Below is a small trained network, with its code and all its weights. Each question gives an input and a class and asks what happens when units are switched off, that is, made to give their printed mean instead of their output.

import numpy as np


def w(rows, s, z=0):
    codes = np.array(rows[::2]) - 128.0
    scale = np.full(codes.shape[1], s)
    scale[-1] = z or s
    return codes * scale


def f(y):
    return y / 2 * (1 + np.tanh(0.7978845608 * (y + 0.044715 * y**3)))


def log_softmax(a):
    a = a - a.max(-1, keepdims=True)
    return a - np.log(np.exp(a).sum(-1, keepdims=True))


def net(x, mask):
    res = np.array(x, float).reshape(1, 5) / 4 @ E
    y = f(res @ A[0][:, :-1].T + A[0][:, -1])
    res = res + np.where(mask, y, B[0][:, -1]) @ B[0][:, :-1]
    return log_softmax(res[-1] @ U[:, :-1].T + U[:, -1])


A, B = {}, {}
E = w([
[120,120,121,129,143,124,120],'x0',
[150,143,49,33,86,213,41],'x1',
[95,42,128,128,2,63,83],'x2',
[76,206,191,81,137,51,32],'x3',
[123,132,135,139,122,142,123],'x4',
],0.011)
A[0] = w([
[98,172,118,51,78,103,49,110],'neuron 1',
[138,117,165,217,206,151,214,255],'neuron 2',
[98,203,181,131,170,89,94,168],'neuron 3',
[146,33,51,141,101,183,147,194],'neuron 4',
[79,16,183,192,58,39,144,121],'neuron 5',
[75,216,211,69,128,75,65,188],'neuron 6',
[88,184,233,173,176,51,152,160],'neuron 7',
[173,142,19,97,136,178,85,161],'neuron 8',
[109,175,110,31,87,137,60,117],'neuron 9',
[111,38,102,93,2,96,63,132],'neuron 10',
[155,179,78,77,164,203,92,127],'neuron 11',
[118,70,111,84,59,136,25,101],'neuron 12',
[149,193,101,59,196,201,116,158],'neuron 13',
[139,131,100,58,109,138,93,163],'neuron 14',
[107,44,164,128,13,79,109,187],'neuron 15',
[192,59,95,187,159,151,240,215],'neuron 16',
[123,82,35,107,73,198,160,141],'neuron 17',
],0.0086,0.0089)
B[0] = w([
[60,207,112,243,170,95,77,188],'neuron 1',
[88,181,121,122,201,81,254,248],'neuron 2',
[212,133,207,113,176,40,29,207],'neuron 3',
[168,84,47,141,102,216,183,200],'neuron 4',
[76,13,112,108,9,81,127,205],'neuron 5',
[108,151,193,113,148,31,32,239],'neuron 6',
[237,107,183,131,178,35,102,231],'neuron 7',
[132,143,106,76,101,246,64,194],'neuron 8',
[71,208,123,164,144,146,86,191],'neuron 9',
[175,152,30,221,132,113,152,213],'neuron 10',
[69,116,161,70,63,201,101,185],'neuron 11',
[131,223,52,228,175,114,115,186],'neuron 12',
[63,141,198,57,116,181,103,202],'neuron 13',
[104,199,106,145,137,171,87,175],'neuron 14',
[117,81,28,188,69,58,165,215],'neuron 15',
[6,179,77,192,161,131,238,228],'neuron 16',
[184,104,43,120,84,247,103,185],'neuron 17',
],0.0073,0.016)
U = w([
[62,245,89,219,188,100,164,250],'0',
[84,127,122,30,88,223,150,184],'1',
[76,45,116,143,71,103,204,64],'2',
[254,129,56,179,110,181,112,61],'3',
[248,157,214,93,207,77,128,153],'4',
[78,177,204,76,112,155,35,20],'5',
[149,59,143,143,71,28,57,79],'6',
],0.0089,0.0025)

Each question gives the input, the list of numbers given to net, and the class t.
The units are the neurons (one row each of A and B). Each row of codes is followed by its name. A weight is (code - 128) times the scale printed after its matrix; where a second scale follows, it is the last column's (A, B and U).
mask holds one flag per neuron, in row order. A switched-off neuron (its flag False) gives its mean, the last column of its row in B, instead of its output. The means were averaged over made-up inputs and are rounded, as every weight is.
A unit's drop is (log p(t) with every unit on - log p(t) with that unit switched off) / (log p(t) with every unit on - log p(t) with every unit switched off).
The circuit of an input: a set's keep is (log p(t) with only the set's units on - log p(t) with every unit switched off) / (log p(t) with every unit on - log p(t) with every unit switched off). Starting from the 12 units with the biggest drops (on a tie, the unit counted first), units are removed one at a time, each time the one whose removal leaves the highest keep (on an exact tie, the one counted first), for as long as the keep stays at least 0.8.
units of the circuit, in order: the units of the circuit, biggest drop first
k most important neurons: the k neurons with the biggest drops, biggest first
drop of u: that unit's drop, to one decimal
input [-3,1,0,4,8], class 5: units of the circuit, in order => (neuron 2; neuron 10)
input [6,-6,0,1,8], class 4: most important neuron => (neuron 7)
input [5,6,0,-1,8], class 1: units of the circuit, in order => (neuron 11; neuron 8)
input [-2,1,5,-6,2], class 3: 3 most important neurons => (neuron 17; neuron 10; neuron 4)
input [1,6,0,-2,3], class 1: 2 most important neurons => (neuron 11; neuron 7)
input [-3,4,1,0,5], class 3: 2 most important neurons => (neuron 16; neuron 2)
input [6,2,0,8,-4], class 5: 3 most important neurons => (neuron 16; neuron 2; neuron 6)
input [-6,0,3,2,0], class 6: 2 most important neurons => (neuron 16; neuron 2)
input [-5,0,1,0,4], class 2: drop of neuron 5 => -0.1
input [-7,2,0,-8,-5], class 1: drop of neuron 7 => 0.2
input [-3,-8,5,0,7], class 2: drop of neuron 5 => 0.1
